[128 = 0]

[130 117 137 111 131 133 132 133 122 141  73 131 107 135 134 127 128 138
 126 138 135 134 148 130 120 146 122 127 126 133 191 150 135 117 115 138
 122 133 108 135 105 131 126 148 128  98 128 132 121 154 139 125 129 146
 136 129 126 130 130  91  92 127 120 118 154]
J
[121 119 115 139 141  95 123 106 164 128 141 112 159 119 104 134 132 123
 131 131  99 123  99 151 119 119 136 130 126 122 119 153 115 121 152 102
 115 100 153 158 137 176 108 101 110 139 115 131 145 117 111 141 128 135
 120 154 112 126 122 157 193 150 147 133  88]
N
[120 126 123 127 141 148 117 105 118 134  99 112 118 116 117 144 128 110
 120 117 157 144  94 127 129 125 113 171 145 117 156 172 111 108 134 117
 156 149 135 118 120 121 124 130 114  81 156 160 134 145 120 136 137  94
 148 148 135 134 136 122 130 132 121 138 113]
B
[100 128 124 108 145 109 124 136 159 131  72 132 132 127 109 142 140 118
 130 126 119 166  81 128 137 128 128 170 133 124 114 178 113 106 161 115
 102 126 158 166 135 158 107 113  95 119 132 156 130 118 125 128 129 150
 126 156 124 131 124 152 170 156 140 129  72]
N
[135 129 125 142 134 120 123 122 125 123 130 102 136 129 119 135 139 112
 141 108 140 112 108 131 121 124 138 162 123 122 125 127 109 110 131 117
 131 134 139 122 131 128 135 127 115 123 122 141 128 138 118 151 132 114
 159 148 124 136 120 144 153 137 144 125 111]
L
[127 133 136 124 134 121 117 134 151 119  78 136 139 133 107 125 135 109
 138 125 141 110 110 141 119 110 134 198 124 120  93 147 107 124 132 104
 133 138 145 125 147 126 121 102 125 122 112 152 112 153 117 130 125 124
 155 147 122 137 130 151 164 142 131 116 104]
L
[118 129 133 116 123 121 139 103 126 123  67 149 116 152 141 129 123 112
 125 140 122 127 142 115 115 130 123  86 136 138 161 122 144 144 120 149
 148 123 122 143 120 138 105 143 123  95 115 115 131 129 131 113 118 128
 114 141 140 128 114 110  88 123 127 125 144]
J
[139 126 130 111 130 122 130 129 131 119  22 140 107 146 144 132 128 123
 136 142 130 147 139 119 128 130 118 128 126 127 163 146 147 138 119 134
 140 135 112 142 112 134 118 151 132  89 133 133 131 135 132 139 119 123
 124 132 135 135 129 102  95 126 125 117 136]
J
[135 129 125 111 122 100 115 136 126  73   4 125 124 137 114 115 124 132
 134 140 156 142 128 119 134 128 131 205 124 116 126 149 137 141 115 149
 145 129 122 118 131 160 133 158 141 123 120 140 106 181 130 165 132 118
 115 135 135 137 120 137 127 114 139 118 139]
U
[121 126 136 113 130 100 134 132 135 117   4 139 110 152 135 143 129 119
 128 138 127 159 132 115 134 134 122 127 133 140 143 142 135 129 123 138
 140 123 122 138 122 141 115 153 135 148 136 152 133 132 131 138 123 134
 114 141 140 134 158 125 102 139 135 123 122]
J
[120 126 120 113 128 111 131 133 150 129 100 134 136 128 121 133 137 131
 134 141 113 140 100 132 135 130 126 136 123 122 117 164 120  91 140 121
 109 124 150 163 136 151 116 109 116 144 128 144 136 113 121 126 129 161
 125 143 130 131 119 146 161 142 138 136  93]
N
[158 129 118 156 121  87 115  87 110  90 118  96 150 142 117 145 135  92
 144 143 122  91  88 120 138 112 145 171 118 101 161 118 127 124 119 105
 187 123 142 127 149 152  98 149 107 107 107 130 116 147 112 183 133  63
 154 175 146 141 121 162 155 131 154 114 118]
L
[124 121 115 135 131 107 125  98 123 134 179  94 147 120 109 136 136 116
 131 139  90 122 100 132 117 120 138 125 120 113 159 165 118 117 149 109
 113  98 143 160 129 174 107  86 104 111 117 111 137 112 114 149 121 137
 125 161 107 124 119 137 159 137 133 138  98]
N
[131 143 133 107 140 120 124 126 149 121  10 122 123 128 113 136 140 109
 129 127 141 144 106 128 125 123 117 191 130 118 131 167 124 128 136 118
 138 139 130 132 126 163 112 143 123 100 137 159 129 141 124 145 131  95
 143 156 131 130 127 138 131 145 128 126 107]
B
[128 124 117 121 136 101 126 138 149 121  68 124 143 130 101 128 138 121
 135 133 112 133  91 127 119 128 137 154 130 125 120 156 115 114 155 117
  92 111 164 158 147 162 111 109 113 134 119 136 128 116 119 134 127 136
 116 152 116 128 119 151 168 154 134 143  88]
N
[147 130 133 129 129 105 111 140 139 119  21 127 136 147 126 152 129  87
 141 132 129 113 112 122 108 115 136 143 147 125 127 128 129 127 134  99
 153 126 131 114 134 120 109 134 121 114 126 166 118 137 119 140 122  96
 138 154 143 135 127 157 126 149 147 120  99]
L
[149 138 129 125 135  99 114 113 134  91  37 111 133 149 118 128 139  88
 137 128 156 115  96 129 128 114 126 193 125 107 147 112 125 133 126 119
 179 143 130 113 141 131 118 137 109  93 117 140 121 158 115 148 133  66
 150 161 141 130 125 157 150 141 139 114 106]
L
[138 132 136 129 125 107 119 131 128 117  74 116 126 130 121 146 139 105
 148 127 146  83 116 124 119 112 140 166 128 121 134 112 123 109 114 103
 140 137 142 117 138 122 133 138 110 146 120 172 120 146 116 153 134 121
 177 148 148 144 118 139 158 149 143 117 100]
L
[145 121 124 114 125 104 123 103 119 119  39 130 108 122 138 133 135 123
 123 133 121 125 121 110 143 138 109 116 153 119 168 139 153 140 129 140
 158 117 134 139 127 152 120 145 127 103 138 134 132 140 129 147 128 133
 108 137 145 108 130 103  92 127 135 121 144]
J
[135 126 134  98 128 120 139 129 112 125  30 133 114 151 134 133 135 126
 135 138 122 126 138 115 137 125 125 124 141 129 148 128 154 111 111 135
 130 120 114 147 123 140 121 149 122 120 133 135 128 130 126 131 127 139
 129 118 134 133 115 109 102 135 138 136 134]
J
[140 125 117 109 140 124 110 105 139 102 113  91 137 145  94 109 136 113
 134 116 129  82  95 132 121 112 145 192 125 109 139 137 116 136 116 104
 168 154 137 137 130 142 116 138  97  59 107 119 102 147 108 134 128  80
 176 179 131 134 112 140 139 122 139 105 119]
L
[128 134 134 109 142 137 121 124 133 131  60 117 110 131 124 131 134 111
 122 115 147 144  98 130 122 125 117 182 129 125 131 151 117 116 143 118
 143 145 130 140 106 118 126 141 115  89 140 160 125 134 116 124 133 106
 151 147 136 140 140 129 118 136 123 117 108]
B
[122 140 125 113 139 104 122 127 155 122  49 123 132 131 102 121 137 118
 132 138 118 143 106 134 119 130 148 176 131 125 114 162 113 120 147 116
 105 105 161 156 139 161 111 115 119 114 112 141 123 133 129 135 124 139
 125 151 120 128 132 148 162 149 141 134  90]
N
[132 123 135  75 135 129 123 112 144 115  43 138 115 147 112 117 136 135
 140 135 141 117 108 121 137 121 150 191 125 130 132 158 127 112 112 133
 135 136 124 137 120 145 121 138 114  86 119 138 116 145 131 144 128 133
 162 151 129 138 119 107 133 142 130 123 131]
U
[135 141 133 123 144 124 128 125 131 115  75 128 119 131 110 121 135 108
 128 120 158 162  90 133 119 124 111 198 122 116 120 160 108 126 130 131
 146 156 139 118 127 119 126 141 114  81 143 148 118 145 114 146 137  83
 163 142 124 133 138 147 134 124 130 125 108]
B
[127 135 129 130 136 121 113 106 125 119 105 111 127 116 115 117 137 130
 123 124 162 141 106 137 124 116 123 194 131 116 138 165  98 128 135 117
 144 151 131 111 112 127 131 137 120  95 136 148 119 168 121 157 135  74
 155 135 122 133 123 138 145 132 137 114 140]
B
